Below is a small trained network, with its code and all its weights. Each question gives an input and a target symbol and asks what happens when units are switched off, that is, made to give their printed mean instead of their output.

import numpy as np


def w(rows, s, z=0):
    codes = np.array(rows[::2]) - 128.0
    scale = np.full(codes.shape[1], s)
    scale[-1] = z or s
    return codes * scale


def f(y):
    return y / 2 * (1 + np.tanh(0.7978845608 * (y + 0.044715 * y**3)))


def softmax(a):
    e = np.exp(a - a.max(-1, keepdims=True))
    return e / e.sum(-1, keepdims=True)


def log_softmax(a):
    a = a - a.max(-1, keepdims=True)
    return a - np.log(np.exp(a).sum(-1, keepdims=True))


def net(x, mask):
    ids = ['αβγδεζθλμξπσφ'.index(c) for c in x.split()]
    T = len(ids)
    res = E[ids] + P[:T]
    u = 0
    for l in range(2):
        q, k, v = (res @ M[l].T for M in (Q, K, V))
        z = softmax(np.where(np.tri(T) > 0, q @ k.T / 3**0.5, -1e9)) @ v
        res = res + np.where(mask[u], z, O[l][:, -1]) @ O[l][:, :-1]
        u += 1
        y = f(res @ A[l][:, :-1].T + A[l][:, -1])
        res = res + np.where(mask[u : u + 4], y, B[l][:, -1]) @ B[l][:, :-1]
        u += 4
    return log_softmax(res[-1] @ U[:, :-1].T + U[:, -1])


Q, K, V, O, A, B = {}, {}, {}, {}, {}, {}
E = w([
[153,88,173],'α',
[133,93,146],'β',
[161,130,193],'γ',
[127,102,134],'δ',
[131,99,137],'ε',
[118,190,177],'ζ',
[155,85,191],'θ',
[167,105,108],'λ',
[199,65,117],'μ',
[123,97,150],'ξ',
[114,109,8],'π',
[138,108,174],'σ',
[134,90,144],'φ',
],0.013)
P = w([
[58,47,14],'0',
[195,231,69],'1',
[212,243,71],'2',
[203,235,102],'3',
[212,254,92],'4',
[224,242,113],'5',
],0.0032)
Q[0] = w([
[4,10,204],'0.h1',
[71,64,208],'0.h1',
[191,148,177],'0.h1',
],0.015)
K[0] = w([
[250,199,145],'0.h1',
[192,178,96],'0.h1',
[80,109,33],'0.h1',
],0.02)
V[0] = w([
[113,94,102],'0.h1',
[100,42,102],'0.h1',
[171,42,253],'0.h1',
],0.0074)
O[0] = w([
[110,80,100,196],'0.h1',
[85,50,95,252],'0.h1',
[1,146,225,69],'0.h1',
],0.0088,0.0013)
A[0] = w([
[147,63,152,62],'0.n1',
[209,86,108,36],'0.n2',
[90,163,45,1],'0.n3',
[254,114,177,80],'0.n4',
],0.0063,0.0053)
B[0] = w([
[65,239,184,27],'0.n1',
[71,211,137,100],'0.n2',
[61,186,246,2],'0.n3',
[41,105,135,217],'0.n4',
],0.011,0.00098)
Q[1] = w([
[194,2,134],'1.h1',
[196,83,40],'1.h1',
[128,114,66],'1.h1',
],0.025)
K[1] = w([
[20,34,126],'1.h1',
[70,120,6],'1.h1',
[92,147,80],'1.h1',
],0.024)
V[1] = w([
[102,211,62],'1.h1',
[250,151,172],'1.h1',
[209,57,125],'1.h1',
],0.012)
O[1] = w([
[245,65,52,117],'1.h1',
[108,254,108,88],'1.h1',
[32,130,91,254],'1.h1',
],0.0098,0.0043)
A[1] = w([
[112,212,16,3],'1.n1',
[2,159,29,249],'1.n2',
[236,65,99,98],'1.n3',
[229,156,216,112],'1.n4',
],0.0088,0.0052)
B[1] = w([
[51,130,154,151],'1.n1',
[246,83,177,253],'1.n2',
[2,185,114,227],'1.n3',
[51,157,156,136],'1.n4',
],0.0092,0.0078)
U = w([
[72,105,195,46],'α',
[136,70,155,255],'β',
[75,180,185,180],'γ',
[160,67,142,77],'δ',
[166,70,136,86],'ε',
[203,225,116,199],'ζ',
[24,112,253,104],'θ',
[214,76,122,94],'λ',
[146,72,153,72],'μ',
[133,79,160,61],'ξ',
[58,97,97,106],'π',
[108,108,180,69],'σ',
[146,74,161,75],'φ',
],0.0067,0.0095)

Each question gives the input, a string of symbols that net reads in full, and the target symbol t.
The units are the heads (3 rows each of Q, K, V and O) and the neurons (one row each of A and B). Each row of codes is followed by its name. A weight is (code - 128) times the scale printed after its matrix; where a second scale follows, it is the last column's (O, A, B and U).
mask holds one flag per unit, layer by layer, with each layer's heads first. A switched-off unit (its flag False) gives its mean, the last column of its rows in O or B, instead of its output. The means were averaged over made-up inputs and are rounded, as every weight is.
A unit's drop is (log p(t) with every unit on - log p(t) with that unit switched off) / (log p(t) with every unit on - log p(t) with every unit switched off).
The circuit of an input: a set's keep is (log p(t) with only the set's units on - log p(t) with every unit switched off) / (log p(t) with every unit on - log p(t) with every unit switched off). Starting from all 10 units, units are removed one at a time, each time the one whose removal leaves the highest keep (on an exact tie, the one counted first), for as long as the keep stays at least 0.8.
circuit, biggest first: the units of the circuit, biggest drop first
k most important neurons: the k neurons with the biggest drops, biggest first
top k neurons in layer l: the k neurons of layer l with the biggest drops, biggest first
drop of u: that unit's drop, to one decimal
input π β ε θ β ξ, target π: top 2 neurons in layer 0 -> 0.n2, 0.n3
input π γ ζ ζ π ε, target π: circuit, biggest first -> 1.h1, 1.n3, 0.n2, 0.h1
input π θ π θ, target π: circuit, biggest first -> 1.h1, 1.n3, 0.h1
input π β μ, target π: 4 most important neurons -> 1.n3, 0.n2, 0.n3, 1.n2
input π ζ λ θ ζ φ, target π: 4 most important neurons -> 1.n3, 0.n2, 1.n2, 0.n3
input ζ ζ ζ, target ζ: circuit, biggest first -> 1.h1
input ζ γ θ ζ, target ζ: circuit, biggest first -> 1.h1, 0.h1
input π ζ β, target π: 3 most important neurons -> 1.n3, 0.n2, 1.n2
input β ζ π π λ, target π: circuit, biggest first -> 1.h1, 1.n3, 1.n2
input π θ λ, target π: circuit, biggest first -> 1.h1, 1.n3, 0.h1
input ζ ζ γ, target ζ: 2 most important neurons -> 1.n3, 0.n4
input φ π π φ θ ε, target π: 2 most important neurons -> 1.n3, 1.n2
input π σ θ π, target π: 3 most important neurons -> 1.n3, 0.n2, 0.n3
input π π γ π λ γ, target π: drop of 1.n1 -> 0.0
input π ξ θ μ π, target π: drop of 1.h1 -> 1.9
input ζ ζ ζ θ φ, target ζ: drop of 1.h1 -> 0.6
input π θ ζ, target π: drop of 0.h1 -> 1.2
